Below is a small trained network, with its code and all its weights. Each question gives an input and a class and asks what happens when units are switched off, that is, made to give their printed mean instead of their output.

import numpy as np


def w(rows, s, z=0):
    codes = np.array(rows[::2]) - 128.0
    scale = np.full(codes.shape[1], s)
    scale[-1] = z or s
    return codes * scale


def norm(h):
    return h / np.sqrt((h * h).mean(-1, keepdims=True) + 1e-5)


def f(y):
    return y / 2 * (1 + np.tanh(0.7978845608 * (y + 0.044715 * y**3)))


def log_softmax(a):
    a = a - a.max(-1, keepdims=True)
    return a - np.log(np.exp(a).sum(-1, keepdims=True))


def net(x, mask):
    res = np.array(x, float).reshape(1, 6) / 4 @ E
    u = 0
    for l in range(3):
        y = f(norm(res) @ A[l][:, :-1].T + A[l][:, -1])
        res = res + np.where(mask[u : u + 6], y, B[l][:, -1]) @ B[l][:, :-1]
        u += 6
    return log_softmax(norm(res)[-1] @ U[:, :-1].T + U[:, -1])


A, B = {}, {}
E = w([
[140,103,131,96,197,180,129,189],'x0',
[84,102,170,156,120,188,119,120],'x1',
[133,170,120,210,162,192,2,51],'x2',
[160,80,139,26,154,96,82,92],'x3',
[138,157,72,78,82,139,105,158],'x4',
[190,162,113,180,28,153,134,106],'x5',
],0.0095)
A[0] = w([
[77,83,206,95,214,109,150,126,117],'0.n1',
[129,101,127,190,181,229,159,141,110],'0.n2',
[63,187,108,78,157,57,139,210,206],'0.n3',
[145,31,77,178,204,137,229,116,80],'0.n4',
[118,68,86,194,150,141,254,219,2],'0.n5',
[150,164,162,136,55,67,152,48,103],'0.n6',
],0.0075,0.0034)
B[0] = w([
[35,248,138,92,12,91,77,109,230],'0.n1',
[123,31,118,137,125,185,78,151,211],'0.n2',
[104,62,90,60,4,179,124,137,253],'0.n3',
[125,92,228,253,71,69,35,227,167],'0.n4',
[143,131,119,129,238,251,120,93,220],'0.n5',
[84,74,133,3,135,92,164,105,210],'0.n6',
],0.0078,0.0043)
A[1] = w([
[108,93,91,168,163,197,117,185,201],'1.n1',
[124,162,104,2,137,179,153,176,255],'1.n2',
[166,179,173,142,169,179,218,243,63],'1.n3',
[122,132,98,87,95,150,79,58,98],'1.n4',
[82,79,196,145,139,61,111,180,91],'1.n5',
[117,154,110,145,116,93,62,75,74],'1.n6',
],0.009,0.0028)
B[1] = w([
[124,151,109,190,115,232,136,110,209],'1.n1',
[82,153,200,143,62,128,84,163,254],'1.n2',
[177,139,213,201,152,95,198,74,163],'1.n3',
[182,79,52,156,198,192,151,154,184],'1.n4',
[81,158,69,95,36,95,122,211,155],'1.n5',
[133,164,128,157,254,106,151,183,161],'1.n6',
],0.0087,0.0078)
A[2] = w([
[185,99,66,65,167,157,100,136,234],'2.n1',
[82,135,157,148,199,28,137,104,176],'2.n2',
[99,112,242,205,215,167,187,149,72],'2.n3',
[75,86,157,169,21,88,94,145,75],'2.n4',
[143,115,111,62,1,94,213,102,254],'2.n5',
[141,130,39,132,93,97,42,156,112],'2.n6',
],0.0088,0.0029)
B[2] = w([
[96,100,162,254,63,209,160,70,163],'2.n1',
[27,239,92,32,184,94,194,65,143],'2.n2',
[126,8,139,144,109,183,101,119,184],'2.n3',
[130,113,89,53,85,91,75,179,202],'2.n4',
[37,200,178,88,105,165,95,209,255],'2.n5',
[70,61,112,196,131,179,66,56,153],'2.n6',
],0.0084,0.0095)
U = w([
[201,128,117,123,128,41,157,158,3],'0',
[208,118,154,102,138,74,198,154,30],'1',
[187,96,98,111,65,80,172,142,41],'2',
[148,66,103,218,119,239,71,88,188],'3',
[54,132,124,24,4,112,98,202,202],'4',
[105,193,81,116,228,45,140,26,140],'5',
],0.012,0.0053)

Each question gives the input, the list of numbers given to net, and the class t.
The units are the neurons (one row each of A and B). Each row of codes is followed by its name. A weight is (code - 128) times the scale printed after its matrix; where a second scale follows, it is the last column's (A, B and U).
mask holds one flag per neuron, layer by layer. A switched-off neuron (its flag False) gives its mean, the last column of its row in B, instead of its output. The means were averaged over made-up inputs and are rounded, as every weight is.
A unit's drop is (log p(t) with every unit on - log p(t) with that unit switched off) / (log p(t) with every unit on - log p(t) with every unit switched off).
The circuit of an input: a set's keep is (log p(t) with only the set's units on - log p(t) with every unit switched off) / (log p(t) with every unit on - log p(t) with every unit switched off). Starting from the 12 units with the biggest drops (on a tie, the unit counted first), units are removed one at a time, each time the one whose removal leaves the highest keep (on an exact tie, the one counted first), for as long as the keep stays at least 0.8.
circuit, biggest first: the units of the circuit, biggest drop first
top k neurons: the k neurons with the biggest drops, biggest first
top k neurons in layer l: the k neurons of layer l with the biggest drops, biggest first
drop of u: that unit's drop, to one decimal
input [5,1,0,8,0,2], class 3: top 4 neurons : [1.n4 0.n6 2.n5 2.n1]
input [2,6,0,-4,5,-5], class 3: top 3 neurons : [1.n1 2.n5 0.n2]
input [2,-8,8,8,5,-5], class 3: circuit, biggest first : [2.n1]
input [0,-8,4,-8,-7,-8], class 4: top 3 neurons : [0.n4 1.n5 0.n1]
input [1,6,1,0,7,-3], class 3: top 3 neurons : [1.n4 2.n5 0.n6]
input [-3,-7,-5,-7,-5,2], class 3: top 2 neurons in layer 0 : [0.n5 0.n1]
input [6,5,4,5,8,-6], class 3: top 2 neurons : [1.n4 2.n5]
input [-1,7,0,-4,8,-4], class 3: top 2 neurons : [1.n1 0.n1]
input [-6,2,4,2,3,-7], class 5: top 2 neurons in layer 1 : [1.n6 1.n1]
input [-6,8,8,7,-1,-7], class 5: top 2 neurons : [2.n2 0.n3]
input [-3,-5,5,-7,-1,4], class 5: top 3 neurons in layer 0 : [0.n3 0.n5 0.n6]
input [-7,2,3,8,7,7], class 3: drop of 1.n4 : 0.3
input [-8,-4,1,8,-7,-6], class 5: drop of 1.n6 : 0.2
input [6,0,-3,-1,-5,4], class 3: top neuron : [0.n5]
